Here is a tiny trained network, its code and every weight. The questions are about switching its units off for an input and a class, where a switched-off unit gives its printed mean instead of its output.

import numpy as np


def w(rows, s, z=0):
    codes = np.array(rows[::2]) - 128.0
    scale = np.full(codes.shape[1], s)
    scale[-1] = z or s
    return codes * scale


def norm(h):
    return h / np.sqrt((h * h).mean(-1, keepdims=True) + 1e-5)


def f(y):
    return y / 2 * (1 + np.tanh(0.7978845608 * (y + 0.044715 * y**3)))


def log_softmax(a):
    a = a - a.max(-1, keepdims=True)
    return a - np.log(np.exp(a).sum(-1, keepdims=True))


def net(x, mask):
    res = np.array(x, float).reshape(1, 5) / 4 @ E
    u = 0
    for l in range(3):
        y = f(norm(res) @ A[l][:, :-1].T + A[l][:, -1])
        res = res + np.where(mask[u : u + 3], y, B[l][:, -1]) @ B[l][:, :-1]
        u += 3
    return log_softmax(norm(res)[-1] @ U[:, :-1].T + U[:, -1])


A, B = {}, {}
E = w([
[127,132,118,124,122,135,118,130,131,128,132,126],'x0',
[149,112,141,253,115,190,123,166,188,12,9,133],'x1',
[124,115,171,137,148,125,127,129,118,129,138,124],'x2',
[84,59,25,164,213,118,65,146,57,179,85,220],'x3',
[29,215,215,179,123,166,21,45,56,231,90,151],'x4',
],0.0029)
A[0] = w([
[161,103,131,95,89,83,209,76,153,48,189,3,2],'0.n0',
[202,57,70,69,159,55,98,198,112,154,158,224,140],'0.n1',
[73,166,177,122,43,146,94,91,96,226,163,175,201],'0.n2',
],0.0026,0.00052)
B[0] = w([
[189,49,96,196,25,185,1,147,124,152,106,147,251],'0.n0',
[72,58,84,99,212,13,240,86,208,102,160,41,208],'0.n1',
[69,224,15,40,151,115,88,43,95,39,142,31,249],'0.n2',
],0.0043,0.0021)
A[1] = w([
[253,98,121,36,64,24,205,224,102,250,222,54,120],'1.n0',
[121,116,69,51,61,179,86,133,169,175,249,97,187],'1.n1',
[212,85,128,79,38,115,107,133,191,164,250,123,2],'1.n2',
],0.003,0.00089)
B[1] = w([
[100,115,136,186,108,205,110,127,126,145,95,253,252],'1.n0',
[166,110,189,132,160,98,137,103,31,200,114,114,226],'1.n1',
[91,97,205,151,152,160,69,67,59,134,84,158,210],'1.n2',
],0.0059,0.0027)
A[2] = w([
[172,67,113,68,147,70,203,54,179,155,206,215,9],'2.n0',
[169,226,187,120,82,186,128,59,107,89,134,3,86],'2.n1',
[69,139,52,138,95,193,60,134,113,187,84,199,134],'2.n2',
],0.003,0.0012)
B[2] = w([
[37,217,109,100,117,135,146,223,137,148,186,200,155],'2.n0',
[152,191,155,92,52,85,161,238,232,180,142,126,253],'2.n1',
[169,102,253,182,187,170,70,90,83,91,181,146,226],'2.n2',
],0.0047,0.0022)
U = w([
[167,52,203,206,154,191,26,71,45,181,93,211,250],'0',
[76,35,55,76,190,73,188,149,129,188,204,219,71],'1',
[163,220,192,15,65,63,74,58,86,222,201,47,43],'2',
[81,156,80,48,193,72,58,43,42,180,177,51,74],'3',
[216,54,163,173,54,179,143,181,193,59,77,84,163],'4',
[161,33,39,176,190,74,190,194,216,42,98,131,44],'5',
[135,253,196,155,56,125,109,168,241,105,76,55,16],'6',
],0.004,0.0022)

Each question gives the input, the list of numbers given to net, and the class t.
The units are the neurons (one row each of A and B). Each row of codes is followed by its name. A weight is (code - 128) times the scale printed after its matrix; where a second scale follows, it is the last column's (A, B and U).
mask holds one flag per neuron, layer by layer. A switched-off neuron (its flag False) gives its mean, the last column of its row in B, instead of its output. The means were averaged over made-up inputs and are rounded, as every weight is.
A unit's drop is (log p(t) with every unit on - log p(t) with that unit switched off) / (log p(t) with every unit on - log p(t) with every unit switched off).
The circuit of an input: a set's keep is (log p(t) with only the set's units on - log p(t) with every unit switched off) / (log p(t) with every unit on - log p(t) with every unit switched off). Starting from all 9 units, units are removed one at a time, each time the one whose removal leaves the highest keep (on an exact tie, the one counted first), for as long as the keep stays at least 0.8.
units of the circuit, in order: the units of the circuit, biggest drop first
k most important neurons: the k neurons with the biggest drops, biggest first
top k neurons in layer l: the k neurons of layer l with the biggest drops, biggest first
drop when u is switched off: that unit's drop, to one decimal
input [4,1,-1,0,3], class 6: units of the circuit, in order => [2.n1 1.n0 1.n2]
input [-8,-4,6,0,-7], class 0: units of the circuit, in order => [1.n0]
input [-7,4,5,2,-1], class 5: units of the circuit, in order => [1.n0 1.n2]
input [8,-8,-2,-8,-6], class 0: units of the circuit, in order => [1.n0 1.n2]
input [-7,-1,-3,7,0], class 1: units of the circuit, in order => [0.n1 1.n2]
input [-6,6,0,-3,6], class 6: units of the circuit, in order => [1.n0 2.n1 1.n2]
input [-7,3,0,1,-2], class 5: top 2 neurons in layer 2 => [2.n1 2.n2]
input [4,-1,-1,-4,-7], class 0: 2 most important neurons => [1.n2 1.n0]
input [-3,0,-1,0,4], class 2: top 2 neurons in layer 0 => [0.n1 0.n2]
input [0,3,0,0,5], class 6: units of the circuit, in order => [1.n0 1.n2 1.n1]
input [3,5,-1,6,-1], class 5: 2 most important neurons => [1.n0 1.n2]
input [4,3,1,7,0], class 5: top 2 neurons in layer 1 => [1.n0 1.n2]
input [6,-2,-2,0,-6], class 0: 4 most important neurons => [1.n0 0.n0 1.n2 0.n2]
input [-1,5,-1,5,-2], class 5: top 2 neurons in layer 0 => [0.n0 0.n1]
input [1,6,0,-2,4], class 6: 2 most important neurons => [1.n0 0.n0]
input [-1,2,5,-3,4], class 6: 2 most important neurons => [2.n1 1.n1]
input [-4,0,-6,1,-1], class 1: most important neuron => [0.n1]
input [3,-2,-4,0,-5], class 0: 2 most important neurons => [1.n0 0.n0]
input [-5,-2,4,5,0], class 1: top 2 neurons in layer 0 => [0.n1 0.n2]
input [-4,1,1,-1,3], class 6: most important neuron => [2.n1]
input [-5,-7,-7,-4,-6], class 0: drop when 0.n1 is switched off => 0.0
input [-3,-2,4,-4,0], class 0: drop when 1.n2 is switched off => 0.1
input [6,-8,3,-2,-7], class 0: drop when 1.n0 is switched off => 0.4
input [-8,2,1,4,-1], class 5: drop when 0.n0 is switched off => -0.1
